Below are the code and all the weights of a small trained network. Each question names an input and a target symbol and asks about switching units off, where a switched-off unit gives its printed mean instead of its output.

import numpy as np


def w(rows, s, z=0):
    codes = np.array(rows[::2]) - 128.0
    scale = np.full(codes.shape[1], s)
    scale[-1] = z or s
    return codes * scale


def f(y):
    return np.maximum(y, 0)


def softmax(a):
    e = np.exp(a - a.max(-1, keepdims=True))
    return e / e.sum(-1, keepdims=True)


def log_softmax(a):
    a = a - a.max(-1, keepdims=True)
    return a - np.log(np.exp(a).sum(-1, keepdims=True))


def net(x, mask):
    ids = ['ΞΦΩαβγεζηθλπστ'.index(c) for c in x.split()]
    T = len(ids)
    res = E[ids] + P[:T]
    u = 0
    for l in range(2):
        q, k, v = (res @ M[l].T for M in (Q, K, V))
        z = softmax(np.where(np.tri(T) > 0, q @ k.T / 2**0.5, -1e9)) @ v
        res = res + np.where(mask[u], z, O[l][:, -1]) @ O[l][:, :-1]
        u += 1
        y = f(res @ A[l][:, :-1].T + A[l][:, -1])
        res = res + np.where(mask[u : u + 8], y, B[l][:, -1]) @ B[l][:, :-1]
        u += 8
    return log_softmax(res[-1] @ U[:, :-1].T + U[:, -1])


Q, K, V, O, A, B = {}, {}, {}, {}, {}, {}
E = w([
[120,115,128,98],'Ξ',
[147,112,141,104],'Φ',
[165,153,108,134],'Ω',
[153,137,119,126],'α',
[116,117,123,95],'β',
[121,113,142,92],'γ',
[144,113,152,113],'ε',
[170,155,111,142],'ζ',
[130,165,86,133],'η',
[55,131,152,129],'θ',
[145,77,9,55],'λ',
[76,180,98,183],'π',
[180,180,176,184],'σ',
[116,53,166,154],'τ',
],0.015)
P = w([
[138,140,163,4],'0',
[33,164,139,68],'1',
[28,133,108,133],'2',
[17,149,161,155],'3',
[16,132,176,175],'4',
[32,109,194,214],'5',
[38,87,171,217],'6',
[43,64,151,193],'7',
],0.0027)
Q[0] = w([
[208,10,48,202],'0.h1',
[2,211,205,231],'0.h1',
],0.0049)
K[0] = w([
[179,55,145,2],'0.h1',
[65,64,202,245],'0.h1',
],0.0077)
V[0] = w([
[50,198,255,187],'0.h1',
[41,221,39,196],'0.h1',
],0.0061)
O[0] = w([
[84,30,2,246,252],'0.h1',
[72,174,77,155,222],'0.h1',
],0.0077,0.0015)
A[0] = w([
[102,20,216,149,205],'0.n1',
[150,125,118,3,253],'0.n2',
[61,52,128,194,218],'0.n3',
[45,69,105,176,202],'0.n4',
[61,10,230,128,220],'0.n5',
[108,58,34,102,191],'0.n6',
[122,158,54,244,223],'0.n7',
[219,160,152,40,207],'0.n8',
],0.0061,0.0055)
B[0] = w([
[255,65,109,101,203],'0.n1',
[160,194,55,106,210],'0.n2',
[175,71,97,157,249],'0.n3',
[138,72,94,155,239],'0.n4',
[197,51,90,105,221],'0.n5',
[160,149,50,168,199],'0.n6',
[143,99,142,191,254],'0.n7',
[176,244,103,68,182],'0.n8',
],0.007,0.0068)
Q[1] = w([
[106,101,47,112],'1.h1',
[41,164,254,3],'1.h1',
],0.0052)
K[1] = w([
[121,172,166,250],'1.h1',
[90,242,6,3],'1.h1',
],0.0052)
V[1] = w([
[60,254,154,190],'1.h1',
[228,165,217,151],'1.h1',
],0.0059)
O[1] = w([
[164,230,53,195,1],'1.h1',
[254,201,225,192,116],'1.h1',
],0.0078,0.0099)
A[1] = w([
[143,108,160,162,210],'1.n1',
[123,112,15,76,254],'1.n2',
[165,117,110,55,131],'1.n3',
[136,147,124,73,136],'1.n4',
[82,88,132,108,160],'1.n5',
[72,112,70,126,165],'1.n6',
[114,76,254,154,106],'1.n7',
[89,109,237,133,216],'1.n8',
],0.0094,0.004)
B[1] = w([
[158,85,77,112,179],'1.n1',
[67,144,146,206,250],'1.n2',
[90,190,187,111,192],'1.n3',
[98,129,164,57,153],'1.n4',
[93,107,153,99,193],'1.n5',
[126,135,189,139,189],'1.n6',
[111,169,43,95,188],'1.n7',
[142,161,2,93,159],'1.n8',
],0.0078,0.013)
U = w([
[124,135,166,99,29],'Ξ',
[172,109,223,93,77],'Φ',
[151,166,125,126,125],'Ω',
[153,147,142,118,80],'α',
[118,140,163,103,88],'β',
[136,120,189,96,125],'γ',
[174,108,173,98,99],'ε',
[171,156,134,131,244],'ζ',
[119,171,96,135,241],'η',
[86,71,183,116,205],'θ',
[52,196,102,78,12],'λ',
[84,152,122,187,138],'π',
[253,112,69,202,119],'σ',
[119,111,67,43,5],'τ',
],0.0074,0.0035)

Each question gives the input, a string of symbols that net reads in full, and the target symbol t.
The units are the heads (2 rows each of Q, K, V and O) and the neurons (one row each of A and B). Each row of codes is followed by its name. A weight is (code - 128) times the scale printed after its matrix; where a second scale follows, it is the last column's (O, A, B and U).
mask holds one flag per unit, layer by layer, with each layer's heads first. A switched-off unit (its flag False) gives its mean, the last column of its rows in O or B, instead of its output. The means were averaged over made-up inputs and are rounded, as every weight is.
A unit's drop is (log p(t) with every unit on - log p(t) with that unit switched off) / (log p(t) with every unit on - log p(t) with every unit switched off).
The circuit of an input: a set's keep is (log p(t) with only the set's units on - log p(t) with every unit switched off) / (log p(t) with every unit on - log p(t) with every unit switched off). Starting from the 12 units with the biggest drops (on a tie, the unit counted first), units are removed one at a time, each time the one whose removal leaves the highest keep (on an exact tie, the one counted first), for as long as the keep stays at least 0.8.
circuit, biggest first: the units of the circuit, biggest drop first
top k neurons: the k neurons with the biggest drops, biggest first
k most important neurons of layer l: the k neurons of layer l with the biggest drops, biggest first
drop of u: that unit's drop, to one decimal
input ζ α α θ Φ σ ζ, target σ: circuit, biggest first : (1.h1; 1.n3)
input Ω π Φ γ, target π: most important neuron of layer 1 : (1.n2)
input θ τ ζ Ω, target τ: 3 most important neurons of layer 1 : (1.n8; 1.n7; 1.n2)
input π θ ζ, target π: circuit, biggest first : (1.h1; 0.h1; 1.n2; 0.n1)
input σ η Φ τ Φ π τ ζ, target τ: 2 most important neurons of layer 1 : (1.n8; 1.n7)
input λ π γ π π Ξ τ, target τ: 2 most important neurons of layer 0 : (0.n1; 0.n5)
input Φ Φ σ η, target σ: circuit, biggest first : (1.h1; 1.n3; 0.n7)
input θ Φ Ω σ θ θ γ η, target θ: top 2 neurons : (0.n3; 0.n4)
input θ θ θ τ η, target τ: top 3 neurons : (0.n1; 0.n5; 1.n8)
input θ Ω ε Φ θ Ω, target θ: 2 most important neurons of layer 0 : (0.n8; 0.n4)
input σ ε τ θ ζ, target τ: 4 most important neurons of layer 0 : (0.n1; 0.n5; 0.n3; 0.n8)
input η β Ω π τ θ, target τ: top 2 neurons : (0.n1; 1.n7)
input π π η ε, target π: top 2 neurons : (1.n2; 0.n7)
input α π η, target π: top 2 neurons : (1.n2; 0.n1)
input α π ζ γ π Φ Ξ, target π: top neuron : (1.n2)
input Φ σ σ ζ σ θ β, target σ: 2 most important neurons of layer 0 : (0.n6; 0.n7)
input η θ τ Ω σ π τ, target τ: top 3 neurons : (1.n7; 0.n1; 1.n8)
input Φ σ θ θ θ θ γ ε, target θ: 4 most important neurons of layer 0 : (0.n4; 0.n3; 0.n8; 0.n5)
input Φ σ θ, target σ: top 2 neurons : (0.n6; 1.n3)
input θ σ θ σ, target σ: top neuron : (0.n7)
input τ γ σ, target τ: 3 most important neurons of layer 1 : (1.n7; 1.n8; 1.n2)
input Φ Φ σ ζ, target σ: top 2 neurons : (1.n3; 1.n5)
input Φ τ θ θ τ γ, target τ: 2 most important neurons of layer 1 : (1.n7; 1.n8)
input ε ζ Φ σ π, target σ: drop of 1.h1 : 0.4
input Φ θ θ η θ, target θ: drop of 1.n6 : 0.1
input η σ η, target σ: drop of 0.n7 : 0.2
input γ τ θ, target τ: drop of 1.n6 : 0.0
input θ τ γ, target τ: top neuron : (0.n1)
